Here is a tiny trained network, its code and every weight. The questions are about switching its units off for an input and a target symbol, where a switched-off unit gives its printed mean instead of its output.

import numpy as np


def w(rows, s, z=0):
    codes = np.array(rows[::2]) - 128.0
    scale = np.full(codes.shape[1], s)
    scale[-1] = z or s
    return codes * scale


def f(y):
    return np.maximum(y, 0)


def softmax(a):
    e = np.exp(a - a.max(-1, keepdims=True))
    return e / e.sum(-1, keepdims=True)


def log_softmax(a):
    a = a - a.max(-1, keepdims=True)
    return a - np.log(np.exp(a).sum(-1, keepdims=True))


def net(x, mask):
    ids = ['ζθλμτφω'.index(c) for c in x.split()]
    T = len(ids)
    res = E[ids] + P[:T]
    r = res
    for j in range(3):
        rows = slice(4 * j, 4 * j + 4)
        q, k, v = (r @ M[0][rows].T for M in (Q, K, V))
        z = softmax(np.where(np.tri(T) > 0, q @ k.T / 4**0.5, -1e9)) @ v
        o = O[0][rows]
        res = res + np.where(mask[j], z, o[:, -1]) @ o[:, :-1]
    y = f(res @ A[0][:, :-1].T + A[0][:, -1])
    res = res + np.where(mask[3:19], y, B[0][:, -1]) @ B[0][:, :-1]
    return log_softmax(res[-1] @ U[:, :-1].T + U[:, -1])


Q, K, V, O, A, B = {}, {}, {}, {}, {}, {}
E = w([
[182,66,148],'ζ',
[174,52,142],'θ',
[238,191,164],'λ',
[116,254,165],'μ',
[85,241,143],'τ',
[179,44,186],'φ',
[61,88,166],'ω',
],0.015)
P = w([
[142,77,94],'0',
[161,161,232],'1',
[189,102,71],'2',
[124,82,99],'3',
[160,160,249],'4',
[199,110,66],'5',
[118,85,96],'6',
[159,158,254],'7',
],0.0086)
Q[0] = w([
[68,114,44],'h0',
[58,215,189],'h0',
[196,79,139],'h0',
[151,94,118],'h0',
[98,128,52],'h1',
[184,123,108],'h1',
[129,121,69],'h1',
[200,143,170],'h1',
[69,86,183],'h2',
[151,135,4],'h2',
[207,172,112],'h2',
[61,116,190],'h2',
],0.021)
K[0] = w([
[42,33,113],'h0',
[79,248,126],'h0',
[205,111,149],'h0',
[153,101,145],'h0',
[56,80,112],'h1',
[147,79,164],'h1',
[91,79,141],'h1',
[191,117,134],'h1',
[103,68,178],'h2',
[241,166,101],'h2',
[99,180,55],'h2',
[110,104,206],'h2',
],0.018)
V[0] = w([
[94,90,135],'h0',
[210,254,90],'h0',
[132,138,124],'h0',
[125,116,132],'h0',
[54,149,145],'h1',
[69,133,123],'h1',
[58,159,148],'h1',
[149,90,91],'h1',
[174,174,119],'h2',
[10,65,140],'h2',
[45,44,152],'h2',
[114,139,121],'h2',
],0.0053)
O[0] = w([
[66,164,150,75],'h0',
[251,67,94,252],'h0',
[145,119,125,134],'h0',
[120,130,132,122],'h0',
[67,178,145,55],'h1',
[84,183,115,41],'h1',
[67,184,149,70],'h1',
[151,138,79,92],'h1',
[149,186,93,151],'h2',
[100,5,232,81],'h2',
[72,3,208,94],'h2',
[147,138,132,122],'h2',
],0.0053,0.0028)
A[0] = w([
[151,55,93,79],'n0',
[69,101,183,122],'n1',
[23,141,71,160],'n2',
[196,91,125,177],'n3',
[139,154,53,14],'n4',
[210,132,188,95],'n5',
[167,131,168,151],'n6',
[85,154,82,146],'n7',
[157,174,188,24],'n8',
[52,69,60,81],'n9',
[43,52,5,97],'n10',
[45,206,171,1],'n11',
[84,101,112,119],'n12',
[183,81,107,49],'n13',
[69,184,110,70],'n14',
[128,120,121,91],'n15',
],0.011,0.0074)
B[0] = w([
[44,146,104,171],'n0',
[70,114,106,174],'n1',
[117,150,40,153],'n2',
[163,86,181,254],'n3',
[90,25,163,144],'n4',
[105,162,64,240],'n5',
[140,149,158,211],'n6',
[77,138,137,150],'n7',
[23,76,129,154],'n8',
[222,126,146,139],'n9',
[200,135,227,142],'n10',
[251,22,63,147],'n11',
[155,136,116,139],'n12',
[85,189,105,178],'n13',
[163,88,114,146],'n14',
[124,137,128,128],'n15',
],0.025,0.0093)
U = w([
[191,169,153,126],'ζ',
[165,110,203,118],'θ',
[76,255,132,253],'λ',
[90,147,43,98],'μ',
[157,58,112,34],'τ',
[122,116,169,157],'φ',
[36,86,117,97],'ω',
],0.0087,0.0042)

Each question gives the input, a string of symbols that net reads in full, and the target symbol t.
The units are the heads (4 rows each of Q, K, V and O) and the neurons (one row each of A and B). Each row of codes is followed by its name. A weight is (code - 128) times the scale printed after its matrix; where a second scale follows, it is the last column's (O, A, B and U).
mask holds one flag per unit, heads first, then neurons. A switched-off unit (its flag False) gives its mean, the last column of its rows in O or B, instead of its output. The means were averaged over made-up inputs and are rounded, as every weight is.
A unit's drop is (log p(t) with every unit on - log p(t) with that unit switched off) / (log p(t) with every unit on - log p(t) with every unit switched off).
The circuit of an input: a set's keep is (log p(t) with only the set's units on - log p(t) with every unit switched off) / (log p(t) with every unit on - log p(t) with every unit switched off). Starting from the 12 units with the biggest drops (on a tie, the unit counted first), units are removed one at a time, each time the one whose removal leaves the highest keep (on an exact tie, the one counted first), for as long as the keep stays at least 0.8.
circuit, biggest first: the units of the circuit, biggest drop first
most important unit: the unit with the biggest drop
top k neurons: the k neurons with the biggest drops, biggest first
which heads matter: for each layer, one digit per head in row order, 1 if its drop is at least 0.15 and else 0, layers parted by /
input τ τ ζ, target λ: top 2 neurons -> n13; n0
input μ θ φ θ φ ω λ φ, target λ: which heads matter -> 100
input μ τ τ φ μ, target μ: top 4 neurons -> n3; n11; n8; n5
input λ θ θ φ φ ζ τ, target μ: circuit, biggest first -> h1; n2; n11
input θ θ ζ ζ τ, target τ: circuit, biggest first -> n11
input ω φ ω μ τ, target ω: which heads matter -> 101
input φ ω θ θ, target θ: which heads matter -> 100
input μ λ τ τ, target μ: circuit, biggest first -> n2; h1; n11
input φ ζ λ τ θ, target λ: top 3 neurons -> n13; n5; n0
input ζ θ φ φ λ ω, target θ: top 2 neurons -> n10; n5
input ω λ λ τ ζ, target λ: top 3 neurons -> n13; n5; n0
input φ τ λ τ φ θ ζ, target θ: which heads matter -> 100
input τ ζ ω θ μ, target ω: top 2 neurons -> n8; n11
input λ ω θ μ θ λ ω, target τ: top 2 neurons -> n9; n10
input ω ω τ φ φ τ φ ζ, target ω: which heads matter -> 001
input μ θ ω θ μ, target ω: which heads matter -> 011
input φ τ φ θ τ ζ λ θ, target λ: top 4 neurons -> n5; n13; n0; n11
input θ τ φ τ τ, target τ: which heads matter -> 010
input θ ω ζ θ ζ, target ω: top 4 neurons -> n1; n5; n0; n10
input φ θ ω θ ω τ φ, target ω: top 2 neurons -> n1; n0
input μ μ μ φ φ λ φ λ, target λ: which heads matter -> 000
input θ φ ζ ω, target τ: most important unit -> n10
